Here is a tiny trained network, its code and every weight. The questions are about switching its units off for an input and a class, where a switched-off unit gives its printed mean instead of its output.

import numpy as np


def w(rows, s, z=0):
    codes = np.array(rows[::2]) - 128.0
    scale = np.full(codes.shape[1], s)
    scale[-1] = z or s
    return codes * scale


def norm(h):
    return h / np.sqrt((h * h).mean(-1, keepdims=True) + 1e-5)


def f(y):
    return y / 2 * (1 + np.tanh(0.7978845608 * (y + 0.044715 * y**3)))


def log_softmax(a):
    a = a - a.max(-1, keepdims=True)
    return a - np.log(np.exp(a).sum(-1, keepdims=True))


def net(x, mask):
    res = np.array(x, float).reshape(1, 5) / 4 @ E
    u = 0
    for l in range(4):
        y = f(norm(res) @ A[l][:, :-1].T + A[l][:, -1])
        res = res + np.where(mask[u : u + 14], y, B[l][:, -1]) @ B[l][:, :-1]
        u += 14
    return log_softmax(norm(res)[-1] @ U[:, :-1].T + U[:, -1])


A, B = {}, {}
E = w([
[58,138,49,158,212,75,137,55,89,213,250],'x0',
[226,171,81,197,118,113,139,88,149,200,61],'x1',
[247,140,161,95,247,76,72,119,126,42,144],'x2',
[61,123,214,255,126,141,187,164,52,85,97],'x3',
[143,186,109,140,127,227,69,95,162,96,172],'x4',
],0.0074)
A[0] = w([
[130,179,150,226,178,104,142,18,174,146,53,13],'0.n1',
[118,197,125,40,100,103,138,144,159,137,167,123],'0.n2',
[170,129,123,209,95,242,89,81,144,94,252,24],'0.n3',
[179,198,223,57,209,139,197,125,139,143,88,36],'0.n4',
[132,237,247,169,162,127,177,130,108,129,129,60],'0.n5',
[193,168,111,163,101,39,108,87,86,36,167,139],'0.n6',
[140,97,118,112,44,124,148,104,174,148,86,223],'0.n7',
[181,131,203,146,148,50,93,13,127,127,191,28],'0.n8',
[86,90,17,63,161,60,182,93,52,90,24,17],'0.n9',
[99,161,43,95,174,103,151,178,144,126,161,20],'0.n10',
[96,191,169,118,30,137,93,107,76,254,136,193],'0.n11',
[212,140,46,32,115,132,152,149,96,164,150,3],'0.n12',
[159,56,176,94,82,38,152,165,66,226,122,107],'0.n13',
[86,143,233,99,131,155,196,128,135,135,200,117],'0.n14',
],0.0059,0.0017)
B[0] = w([
[107,200,135,174,139,71,148,154,217,167,151,202],'0.n1',
[45,152,144,158,123,98,118,117,80,55,119,187],'0.n2',
[234,68,253,98,96,196,182,71,64,109,206,252],'0.n3',
[122,71,104,127,162,205,129,121,169,104,94,174],'0.n4',
[146,163,78,173,141,134,100,142,111,76,155,210],'0.n5',
[73,76,156,161,151,111,201,116,107,175,54,201],'0.n6',
[138,112,109,127,128,119,110,128,203,47,73,234],'0.n7',
[98,105,121,126,191,197,116,121,152,83,114,197],'0.n8',
[162,66,194,150,117,125,126,56,80,117,183,155],'0.n9',
[128,171,73,170,121,142,98,157,108,136,134,155],'0.n10',
[111,84,190,161,233,143,96,90,137,113,87,236],'0.n11',
[94,195,104,144,103,95,134,83,127,86,115,209],'0.n12',
[184,146,203,126,83,185,141,56,133,86,199,207],'0.n13',
[84,203,104,120,140,116,70,191,137,107,137,182],'0.n14',
],0.0071,0.0031)
A[1] = w([
[131,124,76,2,76,90,118,95,127,157,134,37],'1.n1',
[133,150,94,127,144,111,123,92,150,139,74,83],'1.n2',
[137,69,138,111,121,18,198,161,131,153,151,107],'1.n3',
[192,118,125,126,216,114,133,140,134,112,100,27],'1.n4',
[112,96,121,120,66,157,155,107,104,163,123,149],'1.n5',
[177,149,108,161,108,128,146,83,109,118,104,71],'1.n6',
[128,102,107,107,101,92,96,134,103,128,168,85],'1.n7',
[70,88,172,159,87,170,97,63,173,211,76,5],'1.n8',
[97,112,136,111,101,126,136,131,99,143,107,23],'1.n9',
[65,115,90,109,70,156,162,126,152,175,108,173],'1.n10',
[120,130,98,164,57,196,164,120,131,133,156,86],'1.n11',
[152,124,83,88,127,133,104,62,147,114,134,70],'1.n12',
[108,124,179,104,117,126,69,124,86,93,175,157],'1.n13',
[166,135,152,173,112,111,150,166,40,120,129,138],'1.n14',
],0.0091,0.0018)
B[1] = w([
[160,194,137,160,97,45,90,151,135,29,203,201],'1.n1',
[90,167,186,134,96,115,140,162,140,130,174,170],'1.n2',
[169,140,153,56,87,190,119,86,105,115,114,154],'1.n3',
[68,137,148,114,191,157,142,95,115,103,76,208],'1.n4',
[158,129,167,100,166,111,97,98,72,120,68,152],'1.n5',
[96,137,114,70,107,121,142,133,142,153,144,183],'1.n6',
[96,117,154,123,83,121,121,155,122,138,120,132],'1.n7',
[125,136,111,107,193,124,169,124,130,90,114,216],'1.n8',
[190,129,120,115,185,121,157,117,179,92,159,118],'1.n9',
[171,146,130,111,255,124,107,115,74,33,61,171],'1.n10',
[169,114,183,147,172,113,75,83,159,109,128,186],'1.n11',
[149,121,160,183,124,130,123,113,150,94,136,224],'1.n12',
[72,133,146,118,122,131,174,109,161,188,76,252],'1.n13',
[142,160,103,126,74,136,80,79,162,94,162,203],'1.n14',
],0.009,0.0043)
A[2] = w([
[183,131,48,175,136,82,174,161,234,210,93,34],'2.n1',
[148,133,56,54,153,107,121,128,167,99,121,140],'2.n2',
[130,104,77,153,156,188,98,86,105,166,227,83],'2.n3',
[193,177,117,62,103,220,117,154,207,94,98,188],'2.n4',
[135,140,74,142,148,107,145,52,81,192,163,178],'2.n5',
[62,89,120,45,146,120,154,230,165,107,183,5],'2.n6',
[87,137,119,166,127,109,135,93,148,156,118,117],'2.n7',
[72,162,168,197,107,203,169,103,111,87,152,116],'2.n8',
[215,133,130,139,105,67,194,87,166,240,108,91],'2.n9',
[165,96,148,43,98,90,178,96,63,108,132,60],'2.n10',
[89,123,127,255,89,97,75,124,89,108,152,58],'2.n11',
[126,105,110,246,86,113,209,210,16,91,147,28],'2.n12',
[109,119,52,112,133,102,86,79,70,223,143,34],'2.n13',
[99,118,161,85,127,115,58,199,69,154,160,85],'2.n14',
],0.0075,0.0016)
B[2] = w([
[62,231,152,112,152,148,161,154,130,109,161,141],'2.n1',
[80,113,126,229,128,133,100,127,90,59,145,154],'2.n2',
[149,93,147,79,50,122,134,176,103,166,104,181],'2.n3',
[119,91,139,148,103,85,150,147,66,179,123,254],'2.n4',
[135,57,171,148,108,142,119,223,85,125,115,182],'2.n5',
[1,210,93,130,58,142,152,123,194,135,100,142],'2.n6',
[173,134,87,94,143,116,163,154,138,105,74,148],'2.n7',
[114,106,64,98,67,61,120,82,187,77,141,247],'2.n8',
[62,171,167,88,66,181,141,122,171,107,126,151],'2.n9',
[126,136,118,192,90,211,107,70,138,174,170,146],'2.n10',
[171,169,113,163,153,60,83,185,127,110,200,176],'2.n11',
[193,174,141,142,122,90,74,81,118,62,222,152],'2.n12',
[147,109,95,124,157,137,160,178,92,119,121,143],'2.n13',
[94,210,163,65,126,167,148,160,161,153,107,126],'2.n14',
],0.0079,0.0067)
A[3] = w([
[90,128,131,93,178,154,132,111,170,90,113,193],'3.n1',
[165,158,175,127,92,154,171,114,123,140,132,162],'3.n2',
[112,226,166,128,111,151,162,166,152,171,106,50],'3.n3',
[70,144,110,131,140,108,168,190,103,164,162,252],'3.n4',
[140,125,63,113,163,94,190,170,93,161,169,90],'3.n5',
[186,182,154,192,170,149,166,109,134,151,128,170],'3.n6',
[168,110,168,72,83,152,136,77,118,157,150,105],'3.n7',
[139,87,121,131,83,103,105,249,83,157,79,123],'3.n8',
[140,119,116,147,84,78,97,161,172,115,99,243],'3.n9',
[144,140,136,58,201,61,73,140,130,137,114,202],'3.n10',
[107,45,108,114,141,140,157,117,178,170,98,153],'3.n11',
[92,78,90,171,130,88,142,140,164,76,117,197],'3.n12',
[100,89,132,113,192,134,118,150,103,145,190,144],'3.n13',
[161,192,154,146,109,96,101,123,175,121,122,129],'3.n14',
],0.011,0.0032)
B[3] = w([
[105,178,70,135,144,159,181,113,96,192,80,228],'3.n1',
[70,96,103,109,64,121,91,134,111,209,120,193],'3.n2',
[59,124,66,92,99,142,134,185,197,94,114,159],'3.n3',
[193,103,127,94,92,101,115,181,204,114,82,175],'3.n4',
[148,136,156,139,72,174,121,212,110,153,177,149],'3.n5',
[18,108,123,38,105,175,93,109,109,89,70,188],'3.n6',
[93,88,130,189,78,175,79,30,116,218,180,205],'3.n7',
[163,18,116,128,138,174,125,247,114,165,177,181],'3.n8',
[149,120,98,143,215,105,148,198,98,170,209,255],'3.n9',
[178,141,132,209,132,127,158,110,97,74,94,170],'3.n10',
[212,170,77,208,207,2,92,159,146,123,225,168],'3.n11',
[222,150,110,156,174,107,98,106,132,211,135,249],'3.n12',
[141,57,175,165,118,181,107,179,107,116,15,169],'3.n13',
[73,158,146,127,135,114,113,131,93,117,225,241],'3.n14',
],0.007,0.0067)
U = w([
[138,144,136,162,229,151,161,42,95,97,30,178],'0',
[151,218,149,178,117,59,88,114,118,58,236,162],'1',
[115,76,191,122,29,195,104,15,101,170,150,170],'2',
[17,219,107,74,91,140,161,171,195,135,107,160],'3',
[183,43,153,145,102,142,120,253,102,148,125,152],'4',
[155,150,63,136,142,83,169,108,198,227,178,118],'5',
[212,157,91,42,123,164,169,110,160,151,162,23],'6',
[200,158,93,86,121,139,169,113,164,175,158,2],'7',
],0.012,0.0049)

Each question gives the input, the list of numbers given to net, and the class t.
The units are the neurons (one row each of A and B). Each row of codes is followed by its name. A weight is (code - 128) times the scale printed after its matrix; where a second scale follows, it is the last column's (A, B and U).
mask holds one flag per neuron, layer by layer. A switched-off neuron (its flag False) gives its mean, the last column of its row in B, instead of its output. The means were averaged over made-up inputs and are rounded, as every weight is.
A unit's drop is (log p(t) with every unit on - log p(t) with that unit switched off) / (log p(t) with every unit on - log p(t) with every unit switched off).
The circuit of an input: a set's keep is (log p(t) with only the set's units on - log p(t) with every unit switched off) / (log p(t) with every unit on - log p(t) with every unit switched off). Starting from the 12 units with the biggest drops (on a tie, the unit counted first), units are removed one at a time, each time the one whose removal leaves the highest keep (on an exact tie, the one counted first), for as long as the keep stays at least 0.8.
circuit, biggest first: the units of the circuit, biggest drop first
top k neurons: the k neurons with the biggest drops, biggest first
k most important neurons of layer l: the k neurons of layer l with the biggest drops, biggest first
input [5,7,7,1,5], class 0: circuit, biggest first	[1.n4; 0.n8]
input [-4,-2,4,0,-5], class 2: top 2 neurons	[0.n11; 2.n10]
input [1,6,4,6,8], class 2: circuit, biggest first	[0.n3; 3.n6]
input [4,-4,-2,-2,-1], class 3: circuit, biggest first	[2.n6]
input [2,-8,-2,-6,3], class 3: top 3 neurons	[1.n13; 2.n6; 0.n2]
input [-5,1,-1,7,-8], class 2: circuit, biggest first	[1.n3; 0.n13; 2.n10]
input [-2,2,-4,4,-5], class 2: 2 most important neurons of layer 1	[1.n5; 1.n4]
input [7,-2,-6,-1,-6], class 4: 2 most important neurons of layer 0	[0.n11; 0.n3]
input [-8,7,-5,-8,2], class 1: circuit, biggest first	[1.n1; 3.n14; 2.n2]
input [-8,0,-4,8,2], class 1: circuit, biggest first	[2.n12; 2.n8]
input [-6,-6,-4,5,1], class 3: top 4 neurons	[0.n14; 2.n6; 2.n5; 1.n12]
input [-4,7,3,-1,-6], class 3: circuit, biggest first	[3.n3; 2.n1; 2.n9]
input [-4,-5,7,4,8], class 2: 2 most important neurons of layer 1	[1.n8; 1.n10]
input [3,7,-8,1,-5], class 0: circuit, biggest first	[1.n10]
input [-1,-6,-2,5,8], class 2: circuit, biggest first	[0.n3; 1.n13]
input [1,-1,1,-1,0], class 5: circuit, biggest first	[1.n1; 3.n12]
input [1,3,-4,1,-5], class 2: top 2 neurons	[0.n13; 0.n9]
input [8,-3,-1,-8,4], class 1: 2 most important neurons of layer 1	[1.n1; 1.n12]
input [-7,7,-7,3,1], class 0: 2 most important neurons of layer 1	[1.n10; 1.n8]
input [2,2,-4,-1,8], class 2: circuit, biggest first	[0.n3]
input [8,6,7,6,-4], class 4: 2 most important neurons of layer 2	[2.n5; 2.n3]
input [-5,4,7,6,-7], class 0: top 2 neurons	[1.n4; 0.n4]
input [-7,0,-6,-2,4], class 4: 2 most important neurons of layer 0	[0.n7; 0.n6]
input [-4,-6,-5,-6,1], class 1: top 2 neurons	[1.n1; 1.n10]
input [8,0,-8,-7,4], class 0: top 2 neurons	[1.n10; 0.n11]
input [8,-2,-4,-7,8], class 2: top 3 neurons	[0.n3; 2.n3; 1.n12]
input [7,6,2,-3,0], class 4: top 2 neurons	[2.n5; 1.n13]
input [8,-1,-7,8,-6], class 1: circuit, biggest first	[2.n12]
